Below is a small trained network, with its code and all its weights. Each question gives an input and a class and asks what happens when units are switched off, that is, made to give their printed mean instead of their output.

import numpy as np


def w(rows, s, z=0):
    codes = np.array(rows[::2]) - 128.0
    scale = np.full(codes.shape[1], s)
    scale[-1] = z or s
    return codes * scale


def f(y):
    return np.maximum(y, 0)


def log_softmax(a):
    a = a - a.max(-1, keepdims=True)
    return a - np.log(np.exp(a).sum(-1, keepdims=True))


def net(x, mask):
    res = np.array(x, float).reshape(1, 8) / 4 @ E
    y = f(res @ A[0][:, :-1].T + A[0][:, -1])
    res = res + np.where(mask, y, B[0][:, -1]) @ B[0][:, :-1]
    return log_softmax(res[-1] @ U[:, :-1].T + U[:, -1])


A, B = {}, {}
E = w([
[125,130,123,129],'x0',
[47,92,143,132],'x1',
[133,139,160,254],'x2',
[113,140,59,147],'x3',
[128,128,122,130],'x4',
[128,128,124,128],'x5',
[163,33,108,146],'x6',
[126,129,129,129],'x7',
],0.0098)
A[0] = w([
[171,141,157,57,144],'neuron 1',
[126,141,136,154,63],'neuron 2',
[104,104,195,104,79],'neuron 3',
[135,99,116,76,66],'neuron 4',
[154,128,190,108,189],'neuron 5',
[176,31,111,143,98],'neuron 6',
[141,168,105,225,94],'neuron 7',
[124,143,146,189,111],'neuron 8',
[128,148,81,39,95],'neuron 9',
[116,203,211,84,110],'neuron 10',
[110,175,179,116,121],'neuron 11',
[101,173,140,129,67],'neuron 12',
[183,41,111,162,58],'neuron 13',
[176,23,174,134,128],'neuron 14',
[129,134,170,170,70],'neuron 15',
[82,249,152,151,125],'neuron 16',
[149,88,138,118,74],'neuron 17',
[79,119,93,48,204],'neuron 18',
[166,185,105,132,203],'neuron 19',
[147,143,86,132,109],'neuron 20',
[129,89,106,163,51],'neuron 21',
[138,122,253,161,218],'neuron 22',
[192,133,185,107,141],'neuron 23',
[155,62,98,181,82],'neuron 24',
[217,167,101,108,82],'neuron 25',
[227,190,146,124,162],'neuron 26',
[137,141,115,139,255],'neuron 27',
[150,139,145,195,109],'neuron 28',
[95,117,173,119,167],'neuron 29',
[139,36,104,150,88],'neuron 30',
[140,45,123,123,80],'neuron 31',
[96,119,127,110,71],'neuron 32',
[217,142,136,112,71],'neuron 33',
[152,130,48,63,207],'neuron 34',
[109,155,60,150,219],'neuron 35',
],0.012,0.0051)
B[0] = w([
[131,119,168,191,210],'neuron 1',
[154,173,190,114,139],'neuron 2',
[79,156,131,206,163],'neuron 3',
[152,185,202,133,171],'neuron 4',
[104,63,89,191,192],'neuron 5',
[70,154,56,70,210],'neuron 6',
[109,127,210,187,210],'neuron 7',
[143,127,173,103,183],'neuron 8',
[157,152,204,148,219],'neuron 9',
[190,143,44,98,216],'neuron 10',
[127,122,101,84,180],'neuron 11',
[155,161,95,52,153],'neuron 12',
[141,141,90,38,197],'neuron 13',
[148,123,79,84,220],'neuron 14',
[160,193,165,129,161],'neuron 15',
[189,118,79,18,227],'neuron 16',
[154,225,104,100,149],'neuron 17',
[159,91,188,175,254],'neuron 18',
[104,87,119,89,204],'neuron 19',
[76,148,83,166,150],'neuron 20',
[142,190,122,121,155],'neuron 21',
[151,104,122,166,238],'neuron 22',
[95,121,70,174,185],'neuron 23',
[159,173,149,100,192],'neuron 24',
[45,138,154,102,186],'neuron 25',
[39,92,100,138,221],'neuron 26',
[128,27,123,173,206],'neuron 27',
[111,119,254,79,190],'neuron 28',
[62,102,25,181,179],'neuron 29',
[141,179,157,122,200],'neuron 30',
[146,223,112,116,184],'neuron 31',
[102,150,151,126,143],'neuron 32',
[55,157,131,128,173],'neuron 33',
[122,118,195,216,243],'neuron 34',
[153,79,70,151,201],'neuron 35',
],0.0062,0.008)
U = w([
[172,179,240,110,75],'0',
[169,248,94,4,59],'1',
[116,87,123,113,228],'2',
[127,63,114,112,204],'3',
[107,104,74,173,158],'4',
[141,51,103,114,150],'5',
[10,138,89,145,1],'6',
],0.013,0.0047)

Each question gives the input, the list of numbers given to net, and the class t.
The units are the neurons (one row each of A and B). Each row of codes is followed by its name. A weight is (code - 128) times the scale printed after its matrix; where a second scale follows, it is the last column's (A, B and U).
mask holds one flag per neuron, in row order. A switched-off neuron (its flag False) gives its mean, the last column of its row in B, instead of its output. The means were averaged over made-up inputs and are rounded, as every weight is.
A unit's drop is (log p(t) with every unit on - log p(t) with that unit switched off) / (log p(t) with every unit on - log p(t) with every unit switched off).
The circuit of an input: a set's keep is (log p(t) with only the set's units on - log p(t) with every unit switched off) / (log p(t) with every unit on - log p(t) with every unit switched off). Starting from the 12 units with the biggest drops (on a tie, the unit counted first), units are removed one at a time, each time the one whose removal leaves the highest keep (on an exact tie, the one counted first), for as long as the keep stays at least 0.8.
circuit, biggest first: the units of the circuit, biggest drop first
unit that matters most: the unit with the biggest drop
k most important neurons: the k neurons with the biggest drops, biggest first
drop of u: that unit's drop, to one decimal
input [-1,1,7,7,5,-6,7,8], class 0: circuit, biggest first -> neuron 7; neuron 28; neuron 24
input [2,8,-8,1,8,-4,-7,6], class 0: circuit, biggest first -> neuron 18; neuron 9
input [8,-3,8,-2,4,7,2,3], class 0: unit that matters most -> neuron 28
input [-1,-7,5,1,0,3,-1,-2], class 6: circuit, biggest first -> neuron 26; neuron 25
input [-6,7,-4,-2,1,6,4,-6], class 6: circuit, biggest first -> neuron 16; neuron 3
input [3,-5,-5,5,-3,-5,-1,-5], class 0: 2 most important neurons -> neuron 9; neuron 34
input [7,-5,3,-7,5,-1,-1,-5], class 4: circuit, biggest first -> neuron 23; neuron 26
input [-3,-6,-3,7,5,4,-6,-2], class 4: circuit, biggest first -> neuron 34; neuron 35
input [-8,-6,-8,-8,-5,-7,-1,0], class 0: 2 most important neurons -> neuron 9; neuron 4
input [1,1,7,-5,4,-7,-8,6], class 1: 2 most important neurons -> neuron 16; neuron 10
input [4,-5,-5,1,-8,1,-6,8], class 2: 2 most important neurons -> neuron 34; neuron 26
input [-6,0,-7,-4,5,4,6,2], class 0: 2 most important neurons -> neuron 34; neuron 4
input [-8,-5,1,-1,6,6,-4,-7], class 5: drop of neuron 33 -> -0.1
input [0,-8,7,0,5,6,-2,2], class 6: circuit, biggest first -> neuron 26
input [6,6,7,-2,7,-1,1,-5], class 0: drop of neuron 28 -> 0.2
input [8,5,-2,-6,5,-3,-8,-7], class 1: drop of neuron 34 -> 0.2
input [-4,0,-3,-8,8,-8,-7,-1], class 2: 2 most important neurons -> neuron 5; neuron 1
